Below is a small trained network, with its code and all its weights. Each question gives an input and a target symbol and asks what happens when units are switched off, that is, made to give their printed mean instead of their output.

import numpy as np


def w(rows, s, z=0):
    codes = np.array(rows[::2]) - 128.0
    scale = np.full(codes.shape[1], s)
    scale[-1] = z or s
    return codes * scale


def norm(h):
    return h / np.sqrt((h * h).mean(-1, keepdims=True) + 1e-5)


def f(y):
    return y / 2 * (1 + np.tanh(0.7978845608 * (y + 0.044715 * y**3)))


def softmax(a):
    e = np.exp(a - a.max(-1, keepdims=True))
    return e / e.sum(-1, keepdims=True)


def log_softmax(a):
    a = a - a.max(-1, keepdims=True)
    return a - np.log(np.exp(a).sum(-1, keepdims=True))


def net(x, mask):
    ids = ['αβγλξτ'.index(c) for c in x.split()]
    T = len(ids)
    res = E[ids] + P[:T]
    u = 0
    for l in range(2):
        r = norm(res)
        for j in range(2):
            rows = slice(2 * j, 2 * j + 2)
            q, k, v = (r @ M[l][rows].T for M in (Q, K, V))
            z = softmax(np.where(np.tri(T) > 0, q @ k.T / 2**0.5, -1e9)) @ v
            o = O[l][rows]
            res = res + np.where(mask[u + j], z, o[:, -1]) @ o[:, :-1]
        u += 2
        y = f(norm(res) @ A[l][:, :-1].T + A[l][:, -1])
        res = res + np.where(mask[u : u + 12], y, B[l][:, -1]) @ B[l][:, :-1]
        u += 12
    return log_softmax(norm(res)[-1] @ U[:, :-1].T + U[:, -1])


Q, K, V, O, A, B = {}, {}, {}, {}, {}, {}
E = w([
[144,75,118,68,127,120,87,161],'α',
[198,207,142,134,146,120,122,124],'β',
[88,144,126,122,113,166,40,96],'γ',
[90,128,118,152,153,35,60,173],'λ',
[155,26,142,253,99,191,83,155],'ξ',
[98,158,159,120,57,82,172,130],'τ',
],0.028)
P = w([
[181,248,63,58,71,100,78,212],'0',
[153,163,57,106,92,73,92,158],'1',
[142,151,89,107,109,116,110,172],'2',
[136,140,111,118,115,130,123,168],'3',
[136,132,131,124,120,138,124,160],'4',
[133,127,150,135,131,135,135,155],'5',
[133,119,167,140,135,132,139,146],'6',
[135,112,184,147,136,128,151,140],'7',
[128,99,200,156,138,123,162,132],'8',
[130,91,217,168,141,116,176,132],'9',
[127,84,224,170,144,110,180,123],'10',
],0.013)
Q[0] = w([
[137,94,37,143,195,143,128,133],'L0H0',
[13,169,95,210,42,74,92,170],'L0H0',
[234,83,92,93,133,127,133,239],'L0H1',
[138,253,137,219,165,44,86,77],'L0H1',
],0.0064)
K[0] = w([
[114,165,33,104,44,129,136,162],'L0H0',
[137,37,240,131,121,152,111,89],'L0H0',
[81,170,1,83,101,157,117,128],'L0H1',
[146,144,125,236,84,144,101,140],'L0H1',
],0.0081)
V[0] = w([
[7,68,118,82,123,167,138,46],'L0H0',
[118,35,162,123,135,72,142,238],'L0H0',
[138,124,87,123,223,189,61,147],'L0H1',
[30,222,133,35,172,95,91,2],'L0H1',
],0.0071)
O[0] = w([
[255,189,150,165,98,43,133,100,98],'L0H0',
[132,124,103,116,43,140,78,154,4],'L0H0',
[151,73,143,61,135,40,165,114,141],'L0H1',
[26,146,74,109,118,84,134,42,199],'L0H1',
],0.011,0.0037)
A[0] = w([
[137,175,153,78,201,125,140,79,65],'L0N0',
[115,182,139,99,122,132,109,44,126],'L0N1',
[52,105,152,120,128,172,95,140,99],'L0N2',
[87,127,111,148,121,71,163,220,84],'L0N3',
[68,117,101,90,113,68,137,172,157],'L0N4',
[130,128,96,128,98,86,69,185,61],'L0N5',
[145,34,120,92,112,92,71,86,140],'L0N6',
[184,116,210,78,221,134,148,159,93],'L0N7',
[145,114,233,167,117,189,135,143,81],'L0N8',
[171,101,112,53,83,92,220,147,106],'L0N9',
[72,65,26,130,97,113,177,106,2],'L0N10',
[253,236,70,106,150,92,168,146,17],'L0N11',
],0.012,0.0056)
B[0] = w([
[79,135,115,153,124,124,166,153,179],'L0N0',
[123,182,139,144,80,132,158,110,254],'L0N1',
[164,157,143,145,134,135,130,181,194],'L0N2',
[138,145,188,121,149,121,147,125,157],'L0N3',
[103,103,155,91,110,130,112,115,195],'L0N4',
[107,103,137,123,183,158,126,110,143],'L0N5',
[103,151,107,170,98,138,152,175,187],'L0N6',
[74,100,131,184,79,151,141,118,168],'L0N7',
[139,183,86,165,109,111,171,178,205],'L0N8',
[152,139,180,78,108,155,83,99,147],'L0N9',
[218,163,140,88,113,139,98,177,134],'L0N10',
[175,81,68,9,189,115,121,220,137],'L0N11',
],0.014,0.0088)
Q[1] = w([
[199,173,206,86,106,87,92,132],'L1H0',
[130,206,86,158,76,118,100,163],'L1H0',
[138,174,248,149,71,137,138,132],'L1H1',
[116,112,160,136,120,82,169,174],'L1H1',
],0.012)
K[1] = w([
[247,128,84,199,235,126,65,36],'L1H0',
[236,157,140,174,97,120,230,34],'L1H0',
[214,109,133,254,159,88,109,125],'L1H1',
[74,96,145,160,107,199,114,177],'L1H1',
],0.0088)
V[1] = w([
[116,214,1,189,140,214,48,25],'L1H0',
[198,116,128,213,62,190,254,131],'L1H0',
[91,167,142,23,23,147,192,35],'L1H1',
[175,84,88,182,21,243,188,242],'L1H1',
],0.0067)
O[1] = w([
[161,62,50,158,195,1,171,126,242],'L1H0',
[94,90,117,38,137,126,31,179,133],'L1H0',
[248,102,206,136,137,218,104,163,203],'L1H1',
[139,98,90,87,116,151,199,41,255],'L1H1',
],0.0097,0.0049)
A[1] = w([
[192,124,167,206,117,129,142,167,107],'L1N0',
[107,59,140,25,216,103,51,123,186],'L1N1',
[153,109,98,120,94,109,67,200,149],'L1N2',
[160,161,89,133,161,145,148,214,110],'L1N3',
[111,185,98,150,130,51,138,61,87],'L1N4',
[106,78,83,174,146,82,96,126,177],'L1N5',
[95,154,119,160,135,125,151,13,109],'L1N6',
[110,137,176,57,135,113,149,5,2],'L1N7',
[143,124,223,132,174,122,103,157,177],'L1N8',
[100,21,113,147,87,185,61,58,75],'L1N9',
[126,141,157,141,167,94,73,177,35],'L1N10',
[201,72,182,145,139,115,122,187,155],'L1N11',
],0.015,0.0069)
B[1] = w([
[157,112,147,15,169,127,101,141,214],'L1N0',
[146,5,200,121,97,152,64,226,146],'L1N1',
[168,59,159,105,114,109,120,132,148],'L1N2',
[87,122,147,65,164,81,128,101,174],'L1N3',
[80,80,99,178,117,149,134,116,254],'L1N4',
[146,176,166,102,134,146,122,142,161],'L1N5',
[112,82,117,167,100,149,159,120,213],'L1N6',
[177,148,154,80,207,159,65,192,147],'L1N7',
[102,183,69,164,132,136,205,121,178],'L1N8',
[96,190,93,170,141,118,210,120,144],'L1N9',
[155,189,151,148,151,67,156,180,130],'L1N10',
[94,68,126,149,59,127,83,44,158],'L1N11',
],0.015,0.01)
U = w([
[135,46,184,41,139,189,58,170,194],'α',
[29,147,109,12,231,151,172,118,40],'β',
[107,134,44,167,107,111,145,63,202],'γ',
[129,169,189,165,148,46,71,254,89],'λ',
[188,145,79,91,118,126,139,203,4],'ξ',
[188,254,190,84,102,200,116,112,178],'τ',
],0.0098,0.004)

Each question gives the input, a string of symbols that net reads in full, and the target symbol t.
The units are the heads (2 rows each of Q, K, V and O) and the neurons (one row each of A and B). Each row of codes is followed by its name. A weight is (code - 128) times the scale printed after its matrix; where a second scale follows, it is the last column's (O, A, B and U).
mask holds one flag per unit, layer by layer, with each layer's heads first. A switched-off unit (its flag False) gives its mean, the last column of its rows in O or B, instead of its output. The means were averaged over made-up inputs and are rounded, as every weight is.
A unit's drop is (log p(t) with every unit on - log p(t) with that unit switched off) / (log p(t) with every unit on - log p(t) with every unit switched off).
The circuit of an input: a set's keep is (log p(t) with only the set's units on - log p(t) with every unit switched off) / (log p(t) with every unit on - log p(t) with every unit switched off). Starting from the 12 units with the biggest drops (on a tie, the unit counted first), units are removed one at a time, each time the one whose removal leaves the highest keep (on an exact tie, the one counted first), for as long as the keep stays at least 0.8.
units of the circuit, in order: the units of the circuit, biggest drop first
most important unit: the unit with the biggest drop
top k neurons: the k neurons with the biggest drops, biggest first
top k neurons in layer l: the k neurons of layer l with the biggest drops, biggest first
which heads matter: for each layer, one digit per head in row order, 1 if its drop is at least 0.15 and else 0, layers parted by /
input γ β ξ α β γ γ α, target β: most important unit -> L0N7
input τ λ τ, target λ: which heads matter -> 01 / 01
input γ τ λ τ, target λ: which heads matter -> 11 / 01
input β γ γ γ γ ξ τ τ, target β: units of the circuit, in order -> (L1H1; L1N7)
input β γ τ γ τ ξ β γ γ β, target γ: which heads matter -> 10 / 01
input ξ τ γ, target α: top 2 neurons -> (L0N1; L0N0)
input γ τ τ λ γ γ γ ξ ξ γ, target ξ: which heads matter -> 11 / 11
input β γ τ τ ξ γ γ γ γ λ, target α: top 2 neurons -> (L1N1; L0N8)
input τ γ α γ α, target γ: which heads matter -> 00 / 10
input γ γ τ τ γ γ α γ β, target β: top 2 neurons in layer 0 -> (L0N11; L0N0)
input γ β γ λ γ γ γ α τ γ, target α: top 2 neurons -> (L1N0; L0N4)
input τ λ γ γ τ λ, target γ: top 4 neurons in layer 0 -> (L0N5; L0N3; L0N2; L0N1)
input γ ξ γ γ γ τ γ γ γ β, target α: top 3 neurons -> (L0N11; L0N1; L0N6)
input α β β γ γ β γ γ β, target γ: units of the circuit, in order -> (L0N7)
input ξ τ α γ ξ τ τ β α, target γ: top 4 neurons -> (L0N7; L0N6; L1N9; L1N0)
input γ γ β γ λ γ ξ β, target β: which heads matter -> 10 / 00
input γ τ λ γ γ λ, target γ: top 2 neurons -> (L1N8; L0N5)
input τ γ τ γ β β γ, target β: top 2 neurons -> (L0N2; L0N4)
input β α λ ξ β β γ λ, target β: which heads matter -> 11 / 11
input β γ γ τ γ γ γ ξ α ξ γ, target ξ: which heads matter -> 11 / 01
input γ τ ξ, target α: units of the circuit, in order -> (L1N0)
input λ τ γ ξ γ τ λ, target β: top 3 neurons in layer 0 -> (L0N5; L0N3; L0N1)
input γ γ γ λ γ, target λ: which heads matter -> 00 / 01
input γ λ ξ τ β, target α: which heads matter -> 01 / 00
